Here is a tiny trained network, its code and every weight. The questions are about switching its units off for an input and a target symbol, where a switched-off unit gives its printed mean instead of its output.

import numpy as np


def w(rows, s, z=0):
    codes = np.array(rows[::2]) - 128.0
    scale = np.full(codes.shape[1], s)
    scale[-1] = z or s
    return codes * scale


def f(y):
    return np.maximum(y, 0)


def softmax(a):
    e = np.exp(a - a.max(-1, keepdims=True))
    return e / e.sum(-1, keepdims=True)


def log_softmax(a):
    a = a - a.max(-1, keepdims=True)
    return a - np.log(np.exp(a).sum(-1, keepdims=True))


def net(x, mask):
    ids = ['ΛΠΦΩγδεητψ'.index(c) for c in x.split()]
    T = len(ids)
    res = E[ids] + P[:T]
    r = res
    for j in range(2):
        rows = slice(2 * j, 2 * j + 2)
        q, k, v = (r @ M[0][rows].T for M in (Q, K, V))
        z = softmax(np.where(np.tri(T) > 0, q @ k.T / 2**0.5, -1e9)) @ v
        o = O[0][rows]
        res = res + np.where(mask[j], z, o[:, -1]) @ o[:, :-1]
    y = f(res @ A[0][:, :-1].T + A[0][:, -1])
    res = res + np.where(mask[2:18], y, B[0][:, -1]) @ B[0][:, :-1]
    return log_softmax(res[-1] @ U[:, :-1].T + U[:, -1])


Q, K, V, O, A, B = {}, {}, {}, {}, {}, {}
E = w([
[126,103,105,152],'Λ',
[155,90,119,159],'Π',
[153,81,102,159],'Φ',
[118,134,106,141],'Ω',
[163,119,105,151],'γ',
[143,176,145,144],'δ',
[92,139,99,133],'ε',
[155,210,129,133],'η',
[125,190,4,122],'τ',
[84,114,156,165],'ψ',
],0.019)
P = w([
[22,84,49,191],'0',
[145,192,188,114],'1',
[107,51,64,194],'2',
[106,134,137,192],'3',
[132,131,149,53],'4',
[215,69,102,168],'5',
[10,211,119,165],'6',
[117,163,106,62],'7',
[167,2,111,204],'8',
[44,158,136,168],'9',
[126,163,145,56],'10',
[197,127,118,160],'11',
[19,166,155,168],'12',
[147,149,152,68],'13',
],0.0077)
Q[0] = w([
[135,141,129,196],'h0',
[129,197,150,81],'h0',
[211,73,122,1],'h1',
[89,90,191,189],'h1',
],0.0077)
K[0] = w([
[90,78,105,122],'h0',
[185,177,254,185],'h0',
[32,138,118,62],'h1',
[167,105,213,144],'h1',
],0.0083)
V[0] = w([
[191,91,122,72],'h0',
[116,216,50,149],'h0',
[207,87,120,93],'h1',
[94,2,112,153],'h1',
],0.0075)
O[0] = w([
[173,213,28,166,67],'h0',
[100,104,43,2,254],'h0',
[219,156,17,184,108],'h1',
[95,214,109,244,226],'h1',
],0.0054,0.0038)
A[0] = w([
[106,199,128,121,90],'n0',
[121,110,180,125,157],'n1',
[206,175,132,152,149],'n2',
[6,53,174,172,167],'n3',
[144,192,33,171,129],'n4',
[103,158,84,75,124],'n5',
[164,69,103,187,125],'n6',
[47,132,2,223,138],'n7',
[138,193,165,69,201],'n8',
[74,90,88,169,134],'n9',
[109,89,85,161,124],'n10',
[169,143,134,79,135],'n11',
[141,190,156,59,186],'n12',
[133,144,43,75,161],'n13',
[82,115,225,82,145],'n14',
[153,99,112,78,253],'n15',
],0.0078,0.0043)
B[0] = w([
[213,139,165,60,143],'n0',
[61,160,64,115,134],'n1',
[136,85,194,166,144],'n2',
[138,255,26,39,184],'n3',
[118,175,166,222,195],'n4',
[102,130,131,95,160],'n5',
[92,191,139,112,171],'n6',
[183,134,208,109,254],'n7',
[82,58,128,60,150],'n8',
[159,213,240,141,183],'n9',
[159,183,214,119,172],'n10',
[206,87,80,115,137],'n11',
[98,19,127,34,150],'n12',
[211,32,211,129,186],'n13',
[37,199,75,168,136],'n14',
[63,80,175,28,182],'n15',
],0.0047,0.0093)
U = w([
[173,226,125,166,126],'Λ',
[128,172,51,125,78],'Π',
[159,96,179,190,235],'Φ',
[40,85,83,138,135],'Ω',
[151,120,57,147,66],'γ',
[83,117,161,92,2],'δ',
[37,111,131,92,127],'ε',
[79,113,211,45,88],'η',
[135,66,36,1,183],'τ',
[33,161,88,109,177],'ψ',
],0.0065,0.0029)

Each question gives the input, a string of symbols that net reads in full, and the target symbol t.
The units are the heads (2 rows each of Q, K, V and O) and the neurons (one row each of A and B). Each row of codes is followed by its name. A weight is (code - 128) times the scale printed after its matrix; where a second scale follows, it is the last column's (O, A, B and U).
mask holds one flag per unit, heads first, then neurons. A switched-off unit (its flag False) gives its mean, the last column of its rows in O or B, instead of its output. The means were averaged over made-up inputs and are rounded, as every weight is.
A unit's drop is (log p(t) with every unit on - log p(t) with that unit switched off) / (log p(t) with every unit on - log p(t) with every unit switched off).
The circuit of an input: a set's keep is (log p(t) with only the set's units on - log p(t) with every unit switched off) / (log p(t) with every unit on - log p(t) with every unit switched off). Starting from the 12 units with the biggest drops (on a tie, the unit counted first), units are removed one at a time, each time the one whose removal leaves the highest keep (on an exact tie, the one counted first), for as long as the keep stays at least 0.8.
circuit, biggest first: the units of the circuit, biggest drop first
top k neurons: the k neurons with the biggest drops, biggest first
heads that matter: for each layer, one digit per head in row order, 1 if its drop is at least 0.15 and else 0, layers parted by /
drop of u: that unit's drop, to one decimal
input η δ ε Π Φ Ω τ ε, target τ: top neuron	[n4]
input Ω Λ γ η Λ τ Φ Ω Φ Φ τ Π η τ, target τ: circuit, biggest first	[h1, n12, n9]
input τ η δ, target τ: heads that matter	11
input τ τ Ω η Φ τ Λ δ Ω, target τ: circuit, biggest first	[h0, h1]
input τ τ ε, target τ: circuit, biggest first	[h0, h1]
input τ δ δ Φ τ Λ, target τ: circuit, biggest first	[h0, h1]
input Ω Φ Ω ε γ Φ γ ψ Φ ψ, target Λ: heads that matter	01
input Φ Φ Φ Π Φ Φ τ, target Λ: circuit, biggest first	[n4, h0, n7]
input Φ τ Λ ε Π Φ γ Φ Λ ε Ω Φ ε, target Λ: heads that matter	01
input η Ω Λ Π Φ Φ Π, target Λ: heads that matter	11
input δ η τ η Φ, target τ: heads that matter	11
input ψ η δ Π γ Φ Π η η τ η τ Φ Π, target τ: heads that matter	01
input τ η Λ, target τ: top 2 neurons	[n4, n3]
input Φ Φ Φ Ω, target Λ: top neuron	[n15]
input Ω Φ Φ Φ Φ Φ Λ, target Λ: drop of h0	0.1
input Φ Φ Φ Φ, target Λ: drop of n13	0.1
input Φ Φ Φ Φ δ Π Π Φ Φ Ω, target Λ: drop of n4	0.1
